Below is a small trained network, with its code and all its weights. Each question gives an input and a target symbol and asks what happens when units are switched off, that is, made to give their printed mean instead of their output.

import numpy as np


def w(rows, s, z=0):
    codes = np.array(rows[::2]) - 128.0
    scale = np.full(codes.shape[1], s)
    scale[-1] = z or s
    return codes * scale


def norm(h):
    return h / np.sqrt((h * h).mean(-1, keepdims=True) + 1e-5)


def softmax(a):
    e = np.exp(a - a.max(-1, keepdims=True))
    return e / e.sum(-1, keepdims=True)


def log_softmax(a):
    a = a - a.max(-1, keepdims=True)
    return a - np.log(np.exp(a).sum(-1, keepdims=True))


def net(x, mask):
    ids = ['εηλξπψ'.index(c) for c in x.split()]
    T = len(ids)
    res = E[ids] + P[:T]
    u = 0
    for l in range(3):
        r = norm(res)
        for j in range(2):
            rows = slice(4 * j, 4 * j + 4)
            q, k, v = (r @ M[l][rows].T for M in (Q, K, V))
            z = softmax(np.where(np.tri(T) > 0, q @ k.T / 4**0.5, -1e9)) @ v
            o = O[l][rows]
            res = res + np.where(mask[u + j], z, o[:, -1]) @ o[:, :-1]
        u += 2
    return log_softmax(norm(res)[-1] @ U[:, :-1].T + U[:, -1])


Q, K, V, O = {}, {}, {}, {}
E = w([
[116,45,251,107],'ε',
[53,129,94,123],'η',
[158,51,111,60],'λ',
[34,40,109,130],'ξ',
[87,150,158,59],'π',
[205,72,178,179],'ψ',
],0.023)
P = w([
[185,255,125,139],'0',
[91,11,138,75],'1',
[81,37,141,85],'2',
[77,37,149,85],'3',
[76,49,154,92],'4',
[78,46,162,92],'5',
[79,41,165,100],'6',
[72,46,165,96],'7',
[74,38,167,97],'8',
[80,39,177,102],'9',
[68,40,174,104],'10',
[76,41,171,101],'11',
[77,41,180,103],'12',
],0.0084)
Q[0] = w([
[167,113,121,135],'L0H0',
[193,184,112,127],'L0H0',
[103,28,180,79],'L0H0',
[176,155,107,110],'L0H0',
[47,194,89,159],'L0H1',
[223,79,133,147],'L0H1',
[92,253,24,177],'L0H1',
[99,227,138,65],'L0H1',
],0.013)
K[0] = w([
[96,143,110,183],'L0H0',
[53,50,128,167],'L0H0',
[186,247,169,130],'L0H0',
[79,99,112,154],'L0H0',
[28,122,111,179],'L0H1',
[194,148,104,100],'L0H1',
[31,160,41,197],'L0H1',
[46,237,171,92],'L0H1',
],0.013)
V[0] = w([
[104,216,42,172],'L0H0',
[107,69,96,103],'L0H0',
[120,155,222,150],'L0H0',
[216,117,65,3],'L0H0',
[156,137,76,103],'L0H1',
[185,90,77,163],'L0H1',
[182,41,172,50],'L0H1',
[88,120,42,167],'L0H1',
],0.0079)
O[0] = w([
[135,161,135,218,67],'L0H0',
[96,142,187,107,127],'L0H0',
[112,125,62,108,155],'L0H0',
[146,2,151,148,172],'L0H0',
[159,107,113,126,110],'L0H1',
[140,123,76,130,129],'L0H1',
[77,33,85,67,255],'L0H1',
[147,141,135,206,87],'L0H1',
],0.008,0.0081)
Q[1] = w([
[4,36,181,107],'L1H0',
[49,106,189,90],'L1H0',
[223,234,32,198],'L1H0',
[90,50,164,104],'L1H0',
[154,173,136,164],'L1H1',
[140,148,145,175],'L1H1',
[2,88,238,128],'L1H1',
[135,148,98,151],'L1H1',
],0.016)
K[1] = w([
[227,218,53,159],'L1H0',
[185,251,73,187],'L1H0',
[58,69,193,100],'L1H0',
[166,158,47,154],'L1H0',
[126,51,80,141],'L1H1',
[143,75,107,135],'L1H1',
[248,208,160,186],'L1H1',
[132,60,147,120],'L1H1',
],0.015)
V[1] = w([
[94,74,112,106],'L1H0',
[134,136,158,126],'L1H0',
[152,121,92,90],'L1H0',
[160,125,6,152],'L1H0',
[145,162,89,76],'L1H1',
[119,117,122,135],'L1H1',
[191,118,163,147],'L1H1',
[133,116,91,136],'L1H1',
],0.013)
O[1] = w([
[149,164,214,34,157],'L1H0',
[144,85,121,129,147],'L1H0',
[65,144,223,138,140],'L1H0',
[12,254,111,153,5],'L1H0',
[100,216,175,172,142],'L1H1',
[123,120,113,104,119],'L1H1',
[83,76,203,115,65],'L1H1',
[94,116,133,97,62],'L1H1',
],0.0063,0.0031)
Q[2] = w([
[144,210,164,202],'L2H0',
[216,183,183,126],'L2H0',
[40,197,199,110],'L2H0',
[118,128,59,11],'L2H0',
[82,25,116,67],'L2H1',
[109,97,79,77],'L2H1',
[206,209,131,245],'L2H1',
[188,179,131,102],'L2H1',
],0.012)
K[2] = w([
[84,184,170,197],'L2H0',
[136,250,120,163],'L2H0',
[41,147,183,87],'L2H0',
[178,130,128,28],'L2H0',
[198,151,179,107],'L2H1',
[165,177,170,85],'L2H1',
[77,91,63,135],'L2H1',
[79,93,152,93],'L2H1',
],0.014)
V[2] = w([
[144,95,161,190],'L2H0',
[100,179,67,150],'L2H0',
[19,107,74,118],'L2H0',
[105,19,105,59],'L2H0',
[119,107,120,140],'L2H1',
[152,138,240,91],'L2H1',
[112,89,186,202],'L2H1',
[1,207,122,130],'L2H1',
],0.0086)
O[2] = w([
[79,83,109,202,125],'L2H0',
[141,46,92,88,75],'L2H0',
[152,185,48,161,155],'L2H0',
[139,254,120,190,254],'L2H0',
[114,133,113,126,127],'L2H1',
[238,194,149,233,176],'L2H1',
[76,143,124,198,134],'L2H1',
[80,60,191,77,73],'L2H1',
],0.0068,0.014)
U = w([
[104,214,158,30,80],'ε',
[5,19,44,160,25],'η',
[93,28,239,114,74],'λ',
[183,72,1,55,121],'ξ',
[231,74,120,238,109],'π',
[70,195,89,223,251],'ψ',
],0.0093,0.002)

Each question gives the input, a string of symbols that net reads in full, and the target symbol t.
The units are the heads (4 rows each of Q, K, V and O). Each row of codes is followed by its name. A weight is (code - 128) times the scale printed after its matrix; where a second scale follows, it is the last column's (O and U).
mask holds one flag per head, layer by layer. A switched-off head (its flag False) gives its mean, the last column of its rows in O, instead of its output. The means were averaged over made-up inputs and are rounded, as every weight is.
A unit's drop is (log p(t) with every unit on - log p(t) with that unit switched off) / (log p(t) with every unit on - log p(t) with every unit switched off).
The circuit of an input: a set's keep is (log p(t) with only the set's units on - log p(t) with every unit switched off) / (log p(t) with every unit on - log p(t) with every unit switched off). Starting from all 6 units, units are removed one at a time, each time the one whose removal leaves the highest keep (on an exact tie, the one counted first), for as long as the keep stays at least 0.8.
units of the circuit, in order: the units of the circuit, biggest drop first
most important unit: the unit with the biggest drop
which heads matter: for each layer, one digit per head in row order, 1 if its drop is at least 0.15 and else 0, layers parted by /
drop when u is switched off: that unit's drop, to one decimal
input ε η η λ π λ η ξ ψ η η η ε, target ε: which heads matter -> 10 / 10 / 00
input π λ ε π η λ π, target π: units of the circuit, in order -> (L0H1 L1H0 L2H1 L0H0)
input ε λ ξ, target ε: which heads matter -> 10 / 10 / 00
input ε ψ η ψ, target ε: units of the circuit, in order -> (L0H0 L1H0)
input π ε π ξ η λ, target π: most important unit -> L1H0
input ψ π ε, target ψ: which heads matter -> 11 / 10 / 01
input ξ λ ψ ε λ η ξ λ λ η, target ξ: units of the circuit, in order -> (L0H0 L0H1 L1H0 L1H1)
input ε η ξ ψ η ε ξ λ, target ε: units of the circuit, in order -> (L1H0 L0H0)
input η η π ψ, target η: which heads matter -> 00 / 10 / 01
input ψ ψ ψ ξ λ ψ ψ ψ ξ π λ, target ψ: units of the circuit, in order -> (L0H0 L1H0 L2H1 L1H1)
input λ η ξ η, target λ: which heads matter -> 10 / 10 / 00
input λ π λ ε ε η ξ, target λ: units of the circuit, in order -> (L0H0 L1H0)
input η ε ψ λ λ η ψ, target η: units of the circuit, in order -> (L1H0 L2H1 L0H1)
input ξ λ π η ξ ξ ψ ε, target ξ: most important unit -> L0H0
input ξ η ψ, target ξ: units of the circuit, in order -> (L0H1 L0H0 L1H1 L2H1)
input π η ξ, target π: units of the circuit, in order -> (L0H1 L1H0 L2H1)
input ε ψ ξ ξ λ λ π η λ ψ, target ε: units of the circuit, in order -> (L1H0 L0H0)
input π ψ ψ λ π ξ ψ ε λ ξ ξ ξ, target π: units of the circuit, in order -> (L0H1 L1H0 L2H1 L1H1)
input π ψ π ξ π, target π: which heads matter -> 11 / 10 / 01
input π ψ ψ η η ε, target π: which heads matter -> 11 / 10 / 01
input π ε ξ ψ η ψ ε η, target π: most important unit -> L0H1
input ξ π λ ε ε ε ε η π π η η ξ, target ξ: drop when L1H0 is switched off -> 0.4
